Here is a tiny trained network, its code and every weight. The questions are about switching its units off for an input and a target symbol, where a switched-off unit gives its printed mean instead of its output.

import numpy as np


def w(rows, s, z=0):
    codes = np.array(rows[::2]) - 128.0
    scale = np.full(codes.shape[1], s)
    scale[-1] = z or s
    return codes * scale


def f(y):
    return y / 2 * (1 + np.tanh(0.7978845608 * (y + 0.044715 * y**3)))


def softmax(a):
    e = np.exp(a - a.max(-1, keepdims=True))
    return e / e.sum(-1, keepdims=True)


def log_softmax(a):
    a = a - a.max(-1, keepdims=True)
    return a - np.log(np.exp(a).sum(-1, keepdims=True))


def net(x, mask):
    ids = ['ΔΘαβγλξτ'.index(c) for c in x.split()]
    T = len(ids)
    res = E[ids] + P[:T]
    u = 0
    for l in range(2):
        r = res
        for j in range(2):
            rows = slice(3 * j, 3 * j + 3)
            q, k, v = (r @ M[l][rows].T for M in (Q, K, V))
            z = softmax(np.where(np.tri(T) > 0, q @ k.T / 3**0.5, -1e9)) @ v
            o = O[l][rows]
            res = res + np.where(mask[u + j], z, o[:, -1]) @ o[:, :-1]
        u += 2
        y = f(res @ A[l][:, :-1].T + A[l][:, -1])
        res = res + np.where(mask[u : u + 8], y, B[l][:, -1]) @ B[l][:, :-1]
        u += 8
    return log_softmax(res[-1] @ U[:, :-1].T + U[:, -1])


Q, K, V, O, A, B = {}, {}, {}, {}, {}, {}
E = w([
[186,102,51],'Δ',
[140,62,77],'Θ',
[171,77,157],'α',
[129,112,12],'β',
[46,12,84],'γ',
[152,84,226],'λ',
[143,101,187],'ξ',
[247,202,154],'τ',
],0.012)
P = w([
[253,81,2],'0',
[230,50,112],'1',
[203,66,128],'2',
[160,99,124],'3',
[133,128,147],'4',
[107,152,156],'5',
[86,175,168],'6',
],0.0073)
Q[0] = w([
[116,128,223],'L0H0',
[152,132,161],'L0H0',
[75,122,145],'L0H0',
[126,92,2],'L0H1',
[162,119,155],'L0H1',
[133,184,188],'L0H1',
],0.025)
K[0] = w([
[221,102,80],'L0H0',
[198,160,94],'L0H0',
[154,17,138],'L0H0',
[59,206,176],'L0H1',
[110,89,8],'L0H1',
[191,36,110],'L0H1',
],0.016)
V[0] = w([
[203,153,143],'L0H0',
[103,38,164],'L0H0',
[98,38,180],'L0H0',
[181,146,185],'L0H1',
[76,30,39],'L0H1',
[79,192,2],'L0H1',
],0.0078)
O[0] = w([
[211,230,145,173],'L0H0',
[144,36,154,152],'L0H0',
[139,27,208,132],'L0H0',
[223,152,156,111],'L0H1',
[42,129,115,254],'L0H1',
[2,195,39,139],'L0H1',
],0.0062,0.0063)
A[0] = w([
[156,228,95,174],'L0N0',
[70,246,99,67],'L0N1',
[68,179,73,254],'L0N2',
[138,177,134,204],'L0N3',
[175,207,220,245],'L0N4',
[142,59,156,101],'L0N5',
[43,163,255,135],'L0N6',
[150,68,151,61],'L0N7',
],0.0084,0.0068)
B[0] = w([
[187,193,165,188],'L0N0',
[146,107,209,159],'L0N1',
[74,162,193,254],'L0N2',
[147,127,254,171],'L0N3',
[171,40,243,209],'L0N4',
[202,108,112,171],'L0N5',
[81,4,52,149],'L0N6',
[238,180,90,146],'L0N7',
],0.0067,0.0066)
Q[1] = w([
[97,101,194],'L1H0',
[71,227,90],'L1H0',
[63,143,100],'L1H0',
[145,174,255],'L1H1',
[184,177,107],'L1H1',
[165,145,45],'L1H1',
],0.0091)
K[1] = w([
[24,178,127],'L1H0',
[189,160,78],'L1H0',
[100,108,22],'L1H0',
[162,254,94],'L1H1',
[189,142,206],'L1H1',
[202,32,213],'L1H1',
],0.0072)
V[1] = w([
[162,109,10],'L1H0',
[111,164,152],'L1H0',
[79,61,164],'L1H0',
[117,112,180],'L1H1',
[82,60,156],'L1H1',
[156,182,49],'L1H1',
],0.012)
O[1] = w([
[73,37,248,2],'L1H0',
[138,191,90,137],'L1H0',
[211,55,89,178],'L1H0',
[172,135,36,137],'L1H1',
[78,102,2,118],'L1H1',
[124,125,248,114],'L1H1',
],0.0079,0.0077)
A[1] = w([
[138,53,34,99],'L1N0',
[130,139,74,162],'L1N1',
[26,113,114,246],'L1N2',
[137,250,56,213],'L1N3',
[254,133,192,44],'L1N4',
[179,15,109,211],'L1N5',
[206,48,163,75],'L1N6',
[152,78,230,132],'L1N7',
],0.0076,0.011)
B[1] = w([
[154,245,60,214],'L1N0',
[140,166,220,172],'L1N1',
[22,116,132,195],'L1N2',
[64,62,160,224],'L1N3',
[91,161,35,191],'L1N4',
[186,49,114,253],'L1N5',
[114,190,43,170],'L1N6',
[196,160,254,172],'L1N7',
],0.0075,0.017)
U = w([
[154,163,210,193],'Δ',
[103,20,179,223],'Θ',
[178,80,176,125],'α',
[23,138,133,252],'β',
[60,91,67,11],'γ',
[184,148,115,21],'λ',
[170,117,137,141],'ξ',
[95,253,102,95],'τ',
],0.0071,0.0044)

Each question gives the input, a string of symbols that net reads in full, and the target symbol t.
The units are the heads (3 rows each of Q, K, V and O) and the neurons (one row each of A and B). Each row of codes is followed by its name. A weight is (code - 128) times the scale printed after its matrix; where a second scale follows, it is the last column's (O, A, B and U).
mask holds one flag per unit, layer by layer, with each layer's heads first. A switched-off unit (its flag False) gives its mean, the last column of its rows in O or B, instead of its output. The means were averaged over made-up inputs and are rounded, as every weight is.
A unit's drop is (log p(t) with every unit on - log p(t) with that unit switched off) / (log p(t) with every unit on - log p(t) with every unit switched off).
The circuit of an input: a set's keep is (log p(t) with only the set's units on - log p(t) with every unit switched off) / (log p(t) with every unit on - log p(t) with every unit switched off). Starting from the 12 units with the biggest drops (on a tie, the unit counted first), units are removed one at a time, each time the one whose removal leaves the highest keep (on an exact tie, the one counted first), for as long as the keep stays at least 0.8.
units of the circuit, in order: the units of the circuit, biggest drop first
most important unit: the unit with the biggest drop
k most important neurons: the k neurons with the biggest drops, biggest first
k most important neurons of layer l: the k neurons of layer l with the biggest drops, biggest first
which heads matter: for each layer, one digit per head in row order, 1 if its drop is at least 0.15 and else 0, layers parted by /
input Δ γ Δ Δ α, target Δ: most important unit	L0H0
input λ τ λ Θ Θ, target τ: units of the circuit, in order	L0N4, L1N0, L1H1
input Δ λ ξ, target Δ: units of the circuit, in order	L1H1, L0N4, L1N7
input Δ Δ Δ, target Δ: units of the circuit, in order	L1H1, L0H0, L1H0, L1N7
input τ τ Δ ξ Θ Θ α, target τ: units of the circuit, in order	L0H0, L1H0
input Θ Θ Δ Θ, target Θ: units of the circuit, in order	L1H0, L1N0
input λ λ α β, target λ: units of the circuit, in order	L0H1, L0N4, L1H0
input β β Δ Δ, target β: units of the circuit, in order	L1N5, L0H0, L1H0, L0N4
input τ Δ Δ Θ λ β λ, target τ: 2 most important neurons of layer 0	L0N4, L0N0
input λ Θ ξ, target λ: units of the circuit, in order	L0H1, L1H1, L1H0, L1N2
input ξ Δ τ Δ τ Δ, target τ: which heads matter	11 / 10
input λ Θ γ Θ Δ Θ τ, target τ: 2 most important neurons of layer 1	L1N5, L1N4
input Δ Δ Θ λ, target Δ: which heads matter	10 / 01
input λ Θ γ, target λ: which heads matter	11 / 01
input τ Δ ξ β α, target τ: which heads matter	10 / 11
input Θ ξ Θ τ γ γ, target τ: 2 most important neurons of layer 1	L1N0, L1N1
input Θ Θ λ Θ, target λ: which heads matter	01 / 00
input Θ λ Δ Δ γ, target γ: units of the circuit, in order	L1H1, L0H0, L0N3
input λ λ Δ, target λ: 2 most important neurons of layer 1	L1N5, L1N0
input Δ Θ γ β Δ Δ, target β: 3 most important neurons	L0N4, L1N5, L1N2
